[[ -6 -96   5 -46]
 [ 12 -34 -54 -33]
 [-28 -40  -5 -70]
 [-20 -96 -21 -12]]
->
[[ -6 -96]
 [ 12 -34]]

[[-82  13  -3]
 [  7  -1   0]]
->
[[-82  13]
 [  7  -1]]

[[ 37 -42 -39]
 [-47  64  36]
 [ 47  31  74]
 [ 31  58  73]]
->
[[ 37 -42]
 [-47  64]]

[[-25  32  33]
 [-42  34  38]
 [-95  91  89]]
->
[[-25  32]
 [-42  34]]

[[-19 -82 -54]
 [-63 -51 -37]
 [-81   5   7]]
->
[[-19 -82]
 [-63 -51]]

[[ 11 -73 -52]
 [ 27 -20 -14]
 [ 43  -2  11]
 [ 11 -73 -52]
 [ 59  15  24]]
->
[[ 11 -73]
 [ 27 -20]]

[[ 11 -18 -24]
 [-11  13 -35]
 [ 10 -17  40]
 [ 96  -7 -21]]
->
[[ 11 -18]
 [-11  13]]

[[ 19 -18 -18 -18  20]
 [  8 -11 -11 -12   7]
 [-53  78  76  78 -54]
 [-36  45  44  46 -37]
 [ 59 -69 -68 -70  60]]
->
[[ 19 -18]
 [  8 -11]]
---
[[ 11   1  50 -15   6 -68 -18]
 [  6 -66   9  18  17  30   1]
 [ 53 -15  27  11  17 -40  16]
 [-18 -23   4  -5  15 -21  -1]
 [ -2 -37 -30  28  28  24  -7]
 [  9 -48  13  37   5  -8  13]
 [-17  13 -50   0 -18 -38 -57]
 [ 26  -6  90  59  55  31  18]]
->
[[-68 -18  11   1  50 -15   6]
 [ 30   1   6 -66   9  18  17]
 [-40  16  53 -15  27  11  17]
 [-21  -1 -18 -23   4  -5  15]
 [ 24  -7  -2 -37 -30  28  28]
 [ -8  13   9 -48  13  37   5]
 [-38 -57 -17  13 -50   0 -18]
 [ 31  18  26  -6  90  59  55]]

[[ -1 -17 -51   7 -21  -2 -42  -7]
 [ 61  44  -1 -14 -37  13   0   9]
 [ 22   0   3  -7 -14   4  -1 -11]
 [-47  -4  26  21  87 -24  39   1]
 [ -6 -45 -17 -16 -38  29  -7 -48]]
->
[[-42  -7  -1 -17 -51   7 -21  -2]
 [  0   9  61  44  -1 -14 -37  13]
 [ -1 -11  22   0   3  -7 -14   4]
 [ 39   1 -47  -4  26  21  87 -24]
 [ -7 -48  -6 -45 -17 -16 -38  29]]

[[  7   6  -1  10   8   8  13  -3]
 [-42 -34   8 -59 -51 -46 -78  15]
 [-41 -33   7 -57 -49 -45 -76  15]
 [ 15  12  -3  20  18  16  27  -5]]
->
[[ 13  -3   7   6  -1  10   8   8]
 [-78  15 -42 -34   8 -59 -51 -46]
 [-76  15 -41 -33   7 -57 -49 -45]
 [ 27  -5  15  12  -3  20  18  16]]

[[-25 -55 -13  42   0 -15 -53]
 [-19  25 -17 -56 -21 -34 -30]
 [ 17  -2  38 -55 -12  25  -8]
 [ 92  19 -36  10   2  -1 -16]
 [ 14 -10 -14  25  -4  19 -68]
 [ 13   5 -12  15   5 -14   0]
 [-24  38  18 -20 -35  37   6]]
->
[[-15 -53 -25 -55 -13  42   0]
 [-34 -30 -19  25 -17 -56 -21]
 [ 25  -8  17  -2  38 -55 -12]
 [ -1 -16  92  19 -36  10   2]
 [ 19 -68  14 -10 -14  25  -4]
 [-14   0  13   5 -12  15   5]
 [ 37   6 -24  38  18 -20 -35]]

[[-24  56  60]
 [-28  85  -3]
 [-59   8  26]
 [-50  57 -34]
 [-78  -2   2]]
->
[[ 56  60 -24]
 [ 85  -3 -28]
 [  8  26 -59]
 [ 57 -34 -50]
 [ -2   2 -78]]

[[ 10  41  -5  10  80 -36  23 -46   7  -2  61  10]
 [ -1  57  -1   8  43 -55 -11 -46  78  13  57   0]
 [  5  83  -1  21  53 -68 -11 -60  87  20  60   9]
 [  0  64  -1  -3  72 -47   9 -48  61  11  62  -7]]
->
[[ 61  10  10  41  -5  10  80 -36  23 -46   7  -2]
 [ 57   0  -1  57  -1   8  43 -55 -11 -46  78  13]
 [ 60   9   5  83  -1  21  53 -68 -11 -60  87  20]
 [ 62  -7   0  64  -1  -3  72 -47   9 -48  61  11]]

[[ -9  71  30 -69  35 -94 -31  65  39   2]
 [ 72  86  47  63  35 -81  66 -54 -83 -49]
 [-43 -44 -82  14 -85  33 -56 -41 -28  -4]]
->
[[ 39   2  -9  71  30 -69  35 -94 -31  65]
 [-83 -49  72  86  47  63  35 -81  66 -54]
 [-28  -4 -43 -44 -82  14 -85  33 -56 -41]]
